Below are the code and all the weights of a small trained network. Each question names an input and a class and asks about switching units off, where a switched-off unit gives its printed mean instead of its output.

import numpy as np


def w(rows, s, z=0):
    codes = np.array(rows[::2]) - 128.0
    scale = np.full(codes.shape[1], s)
    scale[-1] = z or s
    return codes * scale


def f(y):
    return np.maximum(y, 0)


def log_softmax(a):
    a = a - a.max(-1, keepdims=True)
    return a - np.log(np.exp(a).sum(-1, keepdims=True))


def net(x, mask):
    res = np.array(x, float).reshape(1, 6) / 4 @ E
    y = f(res @ A[0][:, :-1].T + A[0][:, -1])
    res = res + np.where(mask, y, B[0][:, -1]) @ B[0][:, :-1]
    return log_softmax(res[-1] @ U[:, :-1].T + U[:, -1])


A, B = {}, {}
E = w([
[117,77,139,146,176,137,76,55,11,2,158,172],'x0',
[186,61,151,187,50,152,114,105,85,171,31,166],'x1',
[110,71,143,121,198,234,213,171,232,112,95,219],'x2',
[175,144,15,113,138,250,197,121,61,123,117,56],'x3',
[50,105,201,131,175,122,194,76,107,129,50,63],'x4',
[86,82,138,165,148,182,32,223,170,89,91,54],'x5',
],0.0081)
A[0] = w([
[103,140,49,145,122,185,190,98,82,126,134,71,129],'neuron 0',
[87,154,86,138,115,80,66,142,75,203,145,80,10],'neuron 1',
[127,145,103,181,129,178,49,114,97,70,158,202,146],'neuron 2',
[129,111,178,150,173,149,95,141,159,97,76,45,130],'neuron 3',
[111,190,99,115,78,95,167,200,198,225,120,82,128],'neuron 4',
[135,165,93,161,83,112,95,132,73,128,129,94,67],'neuron 5',
[213,154,66,130,97,131,60,177,173,85,169,178,172],'neuron 6',
[118,155,121,144,186,134,71,171,188,62,141,36,96],'neuron 7',
[111,140,63,134,83,179,198,131,77,109,102,76,76],'neuron 8',
[72,136,191,79,86,61,80,136,155,129,179,215,129],'neuron 9',
[130,107,91,148,145,114,94,113,72,63,171,178,115],'neuron 10',
[100,202,132,113,98,118,32,136,45,198,149,69,35],'neuron 11',
[163,98,78,190,59,123,99,155,92,137,75,205,189],'neuron 12',
[87,135,188,144,138,115,197,67,143,111,64,33,117],'neuron 13',
[94,135,229,201,95,50,127,143,162,104,140,137,51],'neuron 14',
[90,52,133,190,146,111,159,73,79,29,127,115,166],'neuron 15',
[98,111,142,149,164,163,192,211,148,110,147,200,43],'neuron 16',
[106,120,120,185,125,119,105,94,74,28,131,159,99],'neuron 17',
[100,152,77,120,175,173,146,126,57,147,121,111,216],'neuron 18',
[82,166,218,134,136,84,122,133,125,140,102,178,97],'neuron 19',
[117,86,119,147,118,124,91,219,140,147,71,77,105],'neuron 20',
[138,107,141,174,63,137,143,132,144,253,68,104,200],'neuron 21',
[198,186,44,86,176,152,139,172,105,107,192,147,222],'neuron 22',
[70,103,188,144,144,117,209,125,64,119,68,86,153],'neuron 23',
[105,75,89,110,181,182,123,191,158,108,51,172,6],'neuron 24',
[132,150,102,147,61,64,105,132,104,114,144,87,8],'neuron 25',
[160,106,171,172,58,127,114,124,69,143,64,124,54],'neuron 26',
[161,178,144,91,128,110,208,19,111,174,128,200,113],'neuron 27',
[174,166,110,103,128,223,143,107,90,165,148,73,51],'neuron 28',
[190,74,162,115,144,157,164,150,141,125,45,199,43],'neuron 29',
[55,109,151,143,151,149,125,40,98,107,100,116,116],'neuron 30',
[100,97,183,135,198,128,158,113,166,129,127,128,202],'neuron 31',
[64,226,100,25,194,77,152,160,190,52,219,80,101],'neuron 32',
[101,131,105,118,132,186,168,130,205,84,133,165,61],'neuron 33',
[152,95,132,75,147,120,196,186,161,98,145,218,116],'neuron 34',
[125,98,141,213,98,204,33,182,130,103,64,94,99],'neuron 35',
[141,155,153,87,47,100,86,114,136,94,193,71,23],'neuron 36',
[120,167,183,125,129,95,101,84,69,162,89,31,69],'neuron 37',
],0.0072,0.0015)
B[0] = w([
[83,100,90,134,103,141,59,127,102,138,88,136,213],'neuron 0',
[111,154,136,117,166,151,151,130,103,80,104,172,192],'neuron 1',
[101,131,125,144,86,153,178,140,180,128,223,161,205],'neuron 2',
[155,165,147,198,157,122,131,129,117,165,199,85,195],'neuron 3',
[42,136,119,157,133,169,211,129,187,72,178,178,229],'neuron 4',
[123,164,132,103,123,175,132,133,113,97,101,150,184],'neuron 5',
[147,132,178,107,104,154,133,220,78,172,184,72,208],'neuron 6',
[153,164,96,155,133,75,108,84,147,158,137,48,200],'neuron 7',
[62,59,88,124,139,125,87,149,135,156,82,150,204],'neuron 8',
[52,81,82,135,97,143,77,165,119,154,73,87,225],'neuron 9',
[87,134,128,136,128,172,169,137,198,160,141,157,204],'neuron 10',
[148,199,140,93,182,150,135,131,118,82,120,150,211],'neuron 11',
[189,73,120,107,69,104,120,129,159,94,144,87,210],'neuron 12',
[204,118,187,73,82,184,126,202,106,173,193,104,216],'neuron 13',
[65,131,87,141,114,160,78,153,110,104,72,112,208],'neuron 14',
[109,144,118,163,88,171,176,122,189,114,151,141,231],'neuron 15',
[135,161,154,96,166,161,139,101,78,86,101,113,204],'neuron 16',
[98,140,96,155,133,131,196,124,172,113,135,167,211],'neuron 17',
[106,104,97,156,121,125,114,150,143,145,97,123,196],'neuron 18',
[50,100,84,137,106,141,68,169,114,154,96,115,197],'neuron 19',
[135,153,78,169,150,104,156,114,136,145,154,128,188],'neuron 20',
[111,141,112,112,93,129,143,90,195,83,168,126,216],'neuron 21',
[138,107,102,133,77,140,100,150,126,147,124,107,215],'neuron 22',
[166,101,129,79,95,127,156,177,121,152,175,81,219],'neuron 23',
[132,153,131,126,163,140,117,117,110,104,118,150,213],'neuron 24',
[120,172,159,111,154,184,145,120,62,103,112,171,187],'neuron 25',
[165,101,165,94,125,99,120,50,133,63,103,85,201],'neuron 26',
[173,210,46,255,211,48,94,100,74,199,205,53,242],'neuron 27',
[53,115,93,149,116,140,92,131,119,145,79,163,197],'neuron 28',
[162,150,122,79,140,133,99,90,89,52,105,150,207],'neuron 29',
[143,106,139,141,93,145,160,160,149,136,188,151,204],'neuron 30',
[168,134,99,137,120,148,90,163,89,106,147,118,200],'neuron 31',
[204,68,95,75,70,96,91,30,188,93,119,61,254],'neuron 32',
[144,153,144,113,158,148,112,139,95,70,96,127,196],'neuron 33',
[183,168,133,139,165,162,83,131,101,107,103,160,203],'neuron 34',
[154,140,108,192,168,33,102,72,102,166,160,93,221],'neuron 35',
[168,141,134,90,167,160,127,123,101,108,122,151,185],'neuron 36',
[146,147,134,107,155,209,140,148,91,83,126,135,206],'neuron 37',
],0.007,0.01)
U = w([
[149,192,145,94,217,159,136,138,74,35,75,173,85],'0',
[152,188,86,242,191,48,125,97,116,187,159,108,139],'1',
[41,73,79,148,93,135,76,176,119,151,37,144,103],'2',
[68,145,119,150,100,138,255,135,227,87,164,174,88],'3',
[200,81,122,84,70,87,116,36,172,72,101,111,199],'4',
[179,118,151,94,87,146,156,251,108,172,175,126,229],'5',
[115,110,155,111,156,98,166,138,142,162,123,157,160],'6',
[135,108,198,89,164,45,166,130,138,168,70,195,5],'7',
],0.0098,0.0031)

Each question gives the input, the list of numbers given to net, and the class t.
The units are the neurons (one row each of A and B). Each row of codes is followed by its name. A weight is (code - 128) times the scale printed after its matrix; where a second scale follows, it is the last column's (A, B and U).
mask holds one flag per neuron, in row order. A switched-off neuron (its flag False) gives its mean, the last column of its row in B, instead of its output. The means were averaged over made-up inputs and are rounded, as every weight is.
A unit's drop is (log p(t) with every unit on - log p(t) with that unit switched off) / (log p(t) with every unit on - log p(t) with every unit switched off).
The circuit of an input: a set's keep is (log p(t) with only the set's units on - log p(t) with every unit switched off) / (log p(t) with every unit on - log p(t) with every unit switched off). Starting from the 12 units with the biggest drops (on a tie, the unit counted first), units are removed one at a time, each time the one whose removal leaves the highest keep (on an exact tie, the one counted first), for as long as the keep stays at least 0.8.
units of the circuit, in order: the units of the circuit, biggest drop first
top k neurons: the k neurons with the biggest drops, biggest first
drop of u: that unit's drop, to one decimal
input [0,4,2,0,2,-6], class 1: units of the circuit, in order	neuron 27
input [2,-8,6,0,-3,6], class 4: top 2 neurons	neuron 32; neuron 27
input [-8,3,-1,0,7,-2], class 3: top 2 neurons	neuron 4; neuron 21
input [2,-3,6,2,7,1], class 5: units of the circuit, in order	neuron 13; neuron 23
input [5,8,4,4,1,6], class 4: units of the circuit, in order	neuron 12; neuron 26
input [7,2,3,7,1,-3], class 2: units of the circuit, in order	neuron 0; neuron 8
input [8,-3,-6,-3,3,-7], class 3: units of the circuit, in order	neuron 15; neuron 10
input [5,-6,-5,-5,-3,2], class 4: top 2 neurons	neuron 32; neuron 4
input [8,-7,4,8,1,6], class 2: units of the circuit, in order	neuron 0; neuron 18
input [4,1,-6,-5,-7,-4], class 5: top 2 neurons	neuron 6; neuron 2
input [7,-3,5,4,-5,-4], class 3: top 2 neurons	neuron 2; neuron 10
input [1,-3,-8,8,4,6], class 0: top 2 neurons	neuron 11; neuron 37
input [-3,-8,0,8,-7,-1], class 2: units of the circuit, in order	neuron 28; neuron 0
input [2,-7,-3,-7,-6,-5], class 2: units of the circuit, in order	neuron 9
input [5,-1,-6,8,-8,3], class 2: top 2 neurons	neuron 28; neuron 0
input [-6,8,1,-4,5,8], class 1: top 2 neurons	neuron 35; neuron 3
input [-7,3,-1,1,-1,6], class 3: top 3 neurons	neuron 4; neuron 27; neuron 21
input [3,-6,5,-2,1,8], class 1: top 2 neurons	neuron 7; neuron 3
input [-8,7,-2,5,6,0], class 3: top 3 neurons	neuron 4; neuron 21; neuron 32
input [-4,1,7,7,4,-7], class 0: top 2 neurons	neuron 29; neuron 33
input [-4,2,4,4,8,-2], class 5: units of the circuit, in order	neuron 13
input [-7,-3,-8,-6,-3,-7], class 0: drop of neuron 12	0.0
input [5,-6,-4,-6,-2,-4], class 2: drop of neuron 4	0.1
input [-1,7,-3,6,2,7], class 1: drop of neuron 3	0.4
